B =
[[139 128 127 136 130 124 135]
 [129 124 130 104 127 130 134]
 [128 138 129 128 129 123 134]
 [131 128 132 122 121 120 139]
 [138 127 134 130 134 119 126]
 [122 137 135 127 122 134 138]
 [131 142 125 128 142 139 122]
 [120 128 123 122 124 130 120]
 [122 127 129 125 122 126 124]
 [134 116 123 120 130 127 130]
 [124 117 135 123 136 131 133]]
Counting starts at 1.
The entry in the bottom-left corner: 124
The entry in row 2 and column 3 -> 130
The entry at row 1, column 3?
Answer: 127
The entry at row 1, column 2?
Answer: 128
The top-right entry -> 135
The entry in row 1 and column 1?
Answer: 139
The entry in row 2 and column 1: 129
The bottom-right entry is 133
The entry at row 2, column 2 -> 124
The smallest entry: 104
The entry at row 3, column 1?
Answer: 128
The entry directly above 133 -> 130
The entry directly above the centre entry?
Answer: 130
The bottom entry of the column that holds the smallest entry?
Answer: 123
The entry just right of the centre entry?
Answer: 122

data =
[[127 131 111 119 119 139 137 139 111 123 126 119 117]
 [127 135 116 129 132 128 127 138 111 134 141 117 115]
 [123 139 113 129 130 119 117 141 125 145 137 136 128]
 [122 137 124 130 129 115 116 137 140 147 130 147 140]
 [128 126 115 115 115 140 140 131 115 118 123 119 118]
 [131 124 146 140 145 119 121 119 136 131 137 128 131]
 [124 139 119 131 132 116 117 142 133 146 137 141 134]
 [132 122 128 128 129 138 139 122 114 116 132 107 115]
 [124 137 125 137 136 114 116 136 133 149 138 139 132]
 [123 140 109 122 125 126 123 142 118 141 135 132 123]
 [124 136 108 119 120 133 132 143 112 131 130 124 116]
 [124 130 118 112 107 134 132 134 133 126 109 137 136]]
Indices start at 1.
Read off the entry at row 3, column 1.
A: 123
Read off the entry in row 2 and column 1.
A: 127
Read off the bottom-left entry.
A: 124
The entry in row 1 and column 3 -> 111
The entry in row 2 and column 2 is 135
The entry at row 1, column 1: 127
Read off the entry in row 3 and column 2.
A: 139
Read off the entry at row 2, column 3.
A: 116
Read off the entry in row 1 and column 2.
A: 131
The top entry of the column that holds the largest entry: 123
Read off the entry directly below the largest entry.
A: 141
Read off the entry in row 3 and column 3.
A: 113
The entry directly above the largest entry -> 116
Read off the bottom-right entry.
A: 136
Read off the bottom entry of the column that holds the largest entry.
A: 126
The top-right entry is 117
The maximum -> 149

Read these off the matrix that follows. Counting starts at 1.
1) Report the top entry of the column that holds the smallest entry.
2) Report the largest entry.
3) Report the entry at row 1, column 3.
[[112 120 116 107 144 112 145 121 114 119 123]
 [119 127 143 121 136 122 148 132 121 148 145]
 [125 139 137 154 116 117 110 151 137 114 139]
 [135 141 134 101 115 136 127 121 127 118 151]
 [131 140 128 118 138 125 141 125 118 121 134]
 [133 135 130 118 140 126 140 126 116 120 135]
 [144 117 115 113 130 133 102 115 155 146 113]
 [120 120 127 147 137 143 144 143 118 137 113]]
1) 107
2) 155
3) 116

A =
array([[115, 111, 117, 115, 131, 132, 146],
       [107, 105, 123, 138, 108, 116, 130],
       [143, 125, 118, 123, 123, 115, 133]])
What is the entry directly above the centre entry? 115
The entry just left of the largest entry is 132
What is the entry in the bottom-left corner? 143
What is the top entry of the column that holds the smallest entry? 111
The centre entry is 138
What is the top-left entry? 115
What is the entry directly below the smallest entry? 125
What is the entry directly below the largest entry? 130
The entry just left of the centre entry: 123
The entry directly above 125 is 105
The entry just left of 105: 107

[[129 127 125 139 130 125 126 118 134 125 125 131 126 126]
 [130 127 120 128 127 123 127 130 120 137 129 128 132 124]
 [126 121 126 132 124 129 132 130 128 125 131 133 130 127]
 [134 123 130 126 142 125 124 126 125 123 125 122 126 126]
 [135 131 133 137 129 122 121 127 131 129 127 136 124 126]
 [135 124 127 126 126 123 132 113 133 124 125 125 126 134]
 [122 135 131 123 129 129 127 113 123 134 133 124 131 120]
 [122 120 123 130 122 123 129 124 106 127 126 130 126 115]
 [124 129 128 123 128 123 117 124 123 120 119 125 124 125]]
Indices start at 1.
Read off the entry directly below the largest entry.
129
Read off the bottom-right entry.
125
The entry in the top-left corner is 129
Read off the entry in the top-right corner.
126
The bottom entry of the column that holds the smallest entry -> 123
The entry at row 2, column 3 -> 120
The entry in row 3 and column 2 -> 121
Read off the top entry of the column that holds the largest entry.
130
Read off the bottom-left entry.
124
The entry in row 3 and column 3: 126
The bottom entry of the column that holds the largest entry is 128
The entry just right of the largest entry is 125
Read off the entry at row 1, column 2.
127
Read off the entry at row 3, column 1.
126
The entry in row 2 and column 1 -> 130
The entry just left of 115 is 126
The entry in row 1 and column 3 -> 125
Read off the minimum.
106
